Below are the code and all the weights of a small trained network. Each question names an input and a class and asks about switching units off, where a switched-off unit gives its printed mean instead of its output.

import numpy as np


def w(rows, s, z=0):
    codes = np.array(rows[::2]) - 128.0
    scale = np.full(codes.shape[1], s)
    scale[-1] = z or s
    return codes * scale


def norm(h):
    return h / np.sqrt((h * h).mean(-1, keepdims=True) + 1e-5)


def f(y):
    return y / 2 * (1 + np.tanh(0.7978845608 * (y + 0.044715 * y**3)))


def log_softmax(a):
    a = a - a.max(-1, keepdims=True)
    return a - np.log(np.exp(a).sum(-1, keepdims=True))


def net(x, mask):
    res = np.array(x, float).reshape(1, 5) / 4 @ E
    u = 0
    for l in range(4):
        y = f(norm(res) @ A[l][:, :-1].T + A[l][:, -1])
        res = res + np.where(mask[u : u + 3], y, B[l][:, -1]) @ B[l][:, :-1]
        u += 3
    return log_softmax(norm(res)[-1] @ U[:, :-1].T + U[:, -1])


A, B = {}, {}
E = w([
[121,151,144,122,122,98,112,73,82,109,176,193],'x0',
[115,124,129,126,132,121,118,123,125,120,127,116],'x1',
[130,153,86,144,51,164,138,141,80,61,67,133],'x2',
[26,93,114,117,136,70,245,89,167,135,77,170],'x3',
[91,61,47,173,111,126,85,135,53,210,121,147],'x4',
],0.012)
A[0] = w([
[166,124,169,94,87,4,113,3,5,43,176,222,3],'L0N0',
[124,167,73,157,49,127,133,140,83,13,28,151,19],'L0N1',
[165,72,90,109,105,127,169,240,189,146,44,7,35],'L0N2',
],0.006,0.0058)
B[0] = w([
[96,189,46,205,192,205,129,86,252,138,140,159,213],'L0N0',
[85,149,184,48,120,158,225,54,17,241,191,18,210],'L0N1',
[107,132,51,147,186,220,130,45,195,94,182,233,254],'L0N2',
],0.011,0.0039)
A[1] = w([
[38,128,115,120,127,38,225,112,179,157,3,194,90],'L1N0',
[137,112,164,148,253,2,168,165,185,231,237,87,2],'L1N1',
[163,169,227,71,106,94,206,123,204,2,127,85,87],'L1N2',
],0.0049,0.0048)
B[1] = w([
[220,152,133,147,35,113,62,164,156,99,205,96,254],'L1N0',
[141,118,115,37,86,225,214,110,5,150,129,100,206],'L1N1',
[78,195,88,99,163,105,89,146,74,165,34,172,234],'L1N2',
],0.012,0.0047)
A[2] = w([
[132,73,108,147,164,169,163,164,195,119,39,12,32],'L2N0',
[139,59,181,64,231,106,136,96,170,182,175,134,59],'L2N1',
[71,92,114,111,78,41,254,107,184,108,113,162,3],'L2N2',
],0.008,0.0044)
B[2] = w([
[102,177,40,232,227,179,114,35,119,163,176,170,163],'L2N0',
[69,164,76,170,59,129,250,113,70,116,142,44,252],'L2N1',
[167,86,243,140,61,219,2,192,160,140,229,107,248],'L2N2',
],0.0096,0.0027)
A[3] = w([
[175,182,150,155,90,88,47,143,172,132,99,61,251],'L3N0',
[163,167,254,134,210,111,218,100,199,38,60,126,85],'L3N1',
[97,21,51,179,83,77,90,169,58,203,76,193,23],'L3N2',
],0.0064,0.0026)
B[3] = w([
[161,2,170,164,144,91,109,123,132,146,106,123,254],'L3N0',
[73,79,108,127,135,80,167,127,112,110,87,176,221],'L3N1',
[88,159,193,64,164,56,135,121,186,96,44,143,236],'L3N2',
],0.015,0.0034)
U = w([
[125,144,117,87,83,165,211,132,19,168,130,45,177],'0',
[125,147,54,175,185,172,117,112,180,135,162,195,138],'1',
[208,73,165,149,64,107,67,202,127,110,150,96,164],'2',
[91,141,138,88,198,57,134,158,119,128,2,139,6],'3',
],0.015,0.0027)

Each question gives the input, the list of numbers given to net, and the class t.
The units are the neurons (one row each of A and B). Each row of codes is followed by its name. A weight is (code - 128) times the scale printed after its matrix; where a second scale follows, it is the last column's (A, B and U).
mask holds one flag per neuron, layer by layer. A switched-off neuron (its flag False) gives its mean, the last column of its row in B, instead of its output. The means were averaged over made-up inputs and are rounded, as every weight is.
A unit's drop is (log p(t) with every unit on - log p(t) with that unit switched off) / (log p(t) with every unit on - log p(t) with every unit switched off).
The circuit of an input: a set's keep is (log p(t) with only the set's units on - log p(t) with every unit switched off) / (log p(t) with every unit on - log p(t) with every unit switched off). Starting from all 12 units, units are removed one at a time, each time the one whose removal leaves the highest keep (on an exact tie, the one counted first), for as long as the keep stays at least 0.8.
units of the circuit, in order: the units of the circuit, biggest drop first
top k neurons: the k neurons with the biggest drops, biggest first
k most important neurons of layer l: the k neurons of layer l with the biggest drops, biggest first
input [4,4,3,4,-2], class 1: units of the circuit, in order : [L0N0]
input [-7,7,-2,-7,-7], class 1: units of the circuit, in order : [L1N0, L2N0]
input [0,2,-7,-5,8], class 3: units of the circuit, in order : [L3N2, L1N0]
input [-3,1,6,7,-7], class 2: top 3 neurons : [L2N2, L1N0, L1N1]
input [7,-6,0,-5,-8], class 3: units of the circuit, in order : [L1N0, L1N2]
input [-5,-1,-7,-6,-5], class 0: units of the circuit, in order : [L1N0, L2N1]
input [-4,7,-6,3,7], class 3: top 4 neurons : [L3N2, L0N1, L2N2, L1N0]
input [-2,-1,-8,2,-7], class 0: top 3 neurons : [L1N1, L2N1, L3N2]
input [-1,-1,-6,-2,-6], class 0: top 2 neurons : [L1N1, L3N2]
input [0,-7,5,6,3], class 2: top 2 neurons : [L2N2, L1N1]
input [-7,-7,0,-7,-6], class 1: units of the circuit, in order : [L1N0, L2N0]
input [-3,5,-5,8,6], class 2: units of the circuit, in order : [L2N2, L1N0]
input [7,-6,-7,-2,1], class 0: top 4 neurons : [L2N1, L0N2, L1N1, L1N0]
input [-6,-5,6,7,-6], class 2: units of the circuit, in order : [L2N2]
input [6,3,-6,8,-6], class 2: top 3 neurons : [L2N2, L1N0, L0N1]
input [4,2,-1,-6,8], class 3: top 2 neurons : [L3N2, L1N0]
input [6,4,3,-2,-7], class 3: top 3 neurons : [L0N2, L3N1, L1N0]
input [-8,-3,7,1,3], class 1: top 2 neurons : [L0N2, L1N1]
input [6,-2,-6,1,8], class 3: top 2 neurons : [L3N2, L0N1]
input [-7,-4,-8,2,1], class 0: top 2 neurons : [L2N1, L1N1]
input [7,6,5,0,-4], class 1: units of the circuit, in order : [L0N0]
input [6,7,-5,-7,8], class 3: top 2 neurons : [L3N2, L1N0]
input [-8,-7,-1,-1,7], class 1: top 3 neurons : [L0N2, L1N2, L2N0]
input [-7,0,-7,8,6], class 2: 2 most important neurons of layer 1 : [L1N0, L1N2]
input [4,-1,-6,-6,-7], class 3: 2 most important neurons of layer 3 : [L3N1, L3N0]
input [-8,-3,-6,7,1], class 1: 2 most important neurons of layer 0 : [L0N1, L0N2]
input [3,-2,6,-3,-8], class 3: most important neuron of layer 1 : [L1N1]
